Below are the code and all the weights of a small trained network. Each question names an input and a class and asks about switching units off, where a switched-off unit gives its printed mean instead of its output.

import numpy as np


def w(rows, s, z=0):
    codes = np.array(rows[::2]) - 128.0
    scale = np.full(codes.shape[1], s)
    scale[-1] = z or s
    return codes * scale


def norm(h):
    return h / np.sqrt((h * h).mean(-1, keepdims=True) + 1e-5)


def f(y):
    return np.maximum(y, 0)


def log_softmax(a):
    a = a - a.max(-1, keepdims=True)
    return a - np.log(np.exp(a).sum(-1, keepdims=True))


def net(x, mask):
    res = np.array(x, float).reshape(1, 4) / 4 @ E
    u = 0
    for l in range(3):
        y = f(norm(res) @ A[l][:, :-1].T + A[l][:, -1])
        res = res + np.where(mask[u : u + 6], y, B[l][:, -1]) @ B[l][:, :-1]
        u += 6
    return log_softmax(norm(res)[-1] @ U[:, :-1].T + U[:, -1])


A, B = {}, {}
E = w([
[57,182,126,85,188],'x0',
[154,101,59,102,143],'x1',
[51,89,55,218,157],'x2',
[160,125,214,162,248],'x3',
],0.0012)
A[0] = w([
[89,205,247,100,135,173],'L0N0',
[251,175,198,216,56,56],'L0N1',
[94,174,51,189,22,93],'L0N2',
[111,79,49,168,141,86],'L0N3',
[117,14,176,187,242,92],'L0N4',
[95,152,52,147,148,2],'L0N5',
],0.0027,0.00062)
B[0] = w([
[74,167,183,238,37,223],'L0N0',
[114,45,48,119,200,222],'L0N1',
[91,141,229,118,150,248],'L0N2',
[109,122,228,171,107,216],'L0N3',
[172,3,69,62,190,254],'L0N4',
[7,73,84,151,195,179],'L0N5',
],0.0026,0.0018)
A[1] = w([
[173,197,157,108,250,255],'L1N0',
[179,73,98,184,120,44],'L1N1',
[98,154,121,57,69,63],'L1N2',
[74,191,126,160,227,101],'L1N3',
[127,93,154,56,53,117],'L1N4',
[51,99,28,252,106,190],'L1N5',
],0.003,0.00095)
B[1] = w([
[145,55,125,150,3,191],'L1N0',
[209,188,122,163,145,171],'L1N1',
[173,135,128,63,197,165],'L1N2',
[166,163,53,96,97,181],'L1N3',
[85,161,104,75,184,177],'L1N4',
[117,156,196,60,115,252],'L1N5',
],0.0033,0.0027)
A[2] = w([
[233,251,52,97,166,200],'L2N0',
[171,77,15,97,123,244],'L2N1',
[219,75,185,16,50,18],'L2N2',
[231,76,179,118,171,132],'L2N3',
[143,68,237,223,93,172],'L2N4',
[58,188,122,23,116,255],'L2N5',
],0.0028,0.00033)
B[2] = w([
[171,253,132,152,96,167],'L2N0',
[176,138,188,158,169,197],'L2N1',
[59,159,72,135,149,233],'L2N2',
[111,134,146,221,94,218],'L2N3',
[108,171,187,41,67,235],'L2N4',
[170,39,105,132,166,250],'L2N5',
],0.0038,0.0025)
U = w([
[124,175,77,175,110,1],'0',
[216,213,44,29,181,152],'1',
[9,45,79,59,191,157],'2',
[228,12,155,226,179,157],'3',
[226,235,89,230,121,99],'4',
[120,168,70,141,76,1],'5',
[80,163,255,129,13,188],'6',
],0.0094,0.0069)

Each question gives the input, the list of numbers given to net, and the class t.
The units are the neurons (one row each of A and B). Each row of codes is followed by its name. A weight is (code - 128) times the scale printed after its matrix; where a second scale follows, it is the last column's (A, B and U).
mask holds one flag per neuron, layer by layer. A switched-off neuron (its flag False) gives its mean, the last column of its row in B, instead of its output. The means were averaged over made-up inputs and are rounded, as every weight is.
A unit's drop is (log p(t) with every unit on - log p(t) with that unit switched off) / (log p(t) with every unit on - log p(t) with every unit switched off).
The circuit of an input: a set's keep is (log p(t) with only the set's units on - log p(t) with every unit switched off) / (log p(t) with every unit on - log p(t) with every unit switched off). Starting from the 12 units with the biggest drops (on a tie, the unit counted first), units are removed one at a time, each time the one whose removal leaves the highest keep (on an exact tie, the one counted first), for as long as the keep stays at least 0.8.
circuit, biggest first: the units of the circuit, biggest drop first
most important unit: the unit with the biggest drop
top k neurons: the k neurons with the biggest drops, biggest first
drop of u: that unit's drop, to one decimal
input [2,-7,4,8], class 6: circuit, biggest first : [L2N4, L1N0]
input [7,-4,0,-5], class 2: most important unit : L2N5
input [-1,7,4,1], class 3: top 2 neurons : [L0N0, L0N4]
input [2,2,-3,0], class 1: top 2 neurons : [L0N2, L2N3]
input [-6,4,4,1], class 6: top 2 neurons : [L0N3, L2N4]
input [-7,-6,-4,-6], class 2: top 4 neurons : [L0N2, L1N3, L2N2, L1N4]
input [0,-3,1,-3], class 2: top 2 neurons : [L0N0, L1N0]
input [-7,-4,-6,0], class 4: top 4 neurons : [L0N1, L0N2, L1N1, L0N3]
input [6,4,-1,-4], class 1: circuit, biggest first : [L2N0, L1N2, L0N0]
input [3,6,-3,4], class 6: top 4 neurons : [L1N0, L0N1, L2N5, L0N5]
input [2,2,-2,6], class 6: circuit, biggest first : [L1N0, L2N4]
input [5,5,-2,5], class 3: top 3 neurons : [L1N5, L1N3, L0N2]
input [7,3,6,5], class 3: top 3 neurons : [L2N4, L2N1, L2N2]
input [-3,-2,-7,-2], class 1: most important unit : L1N4
input [0,-5,3,7], class 6: top 3 neurons : [L2N4, L0N0, L2N5]
input [-5,7,1,-7], class 2: top 2 neurons : [L0N2, L1N3]
input [-7,-6,2,-8], class 2: top 2 neurons : [L0N0, L1N4]
input [8,8,1,3], class 3: top 4 neurons : [L1N0, L2N1, L2N4, L2N2]
input [-2,5,-5,-1], class 4: top 2 neurons : [L2N0, L1N5]
input [-1,1,6,-5], class 6: most important unit : L0N3
input [-8,3,-4,-5], class 4: drop of L2N0 : 0.2
input [0,-2,-4,-2], class 1: drop of L0N5 : 0.4
input [8,6,-6,3], class 5: drop of L1N0 : 0.8
input [-6,2,-4,-1], class 4: drop of L0N1 : 0.0
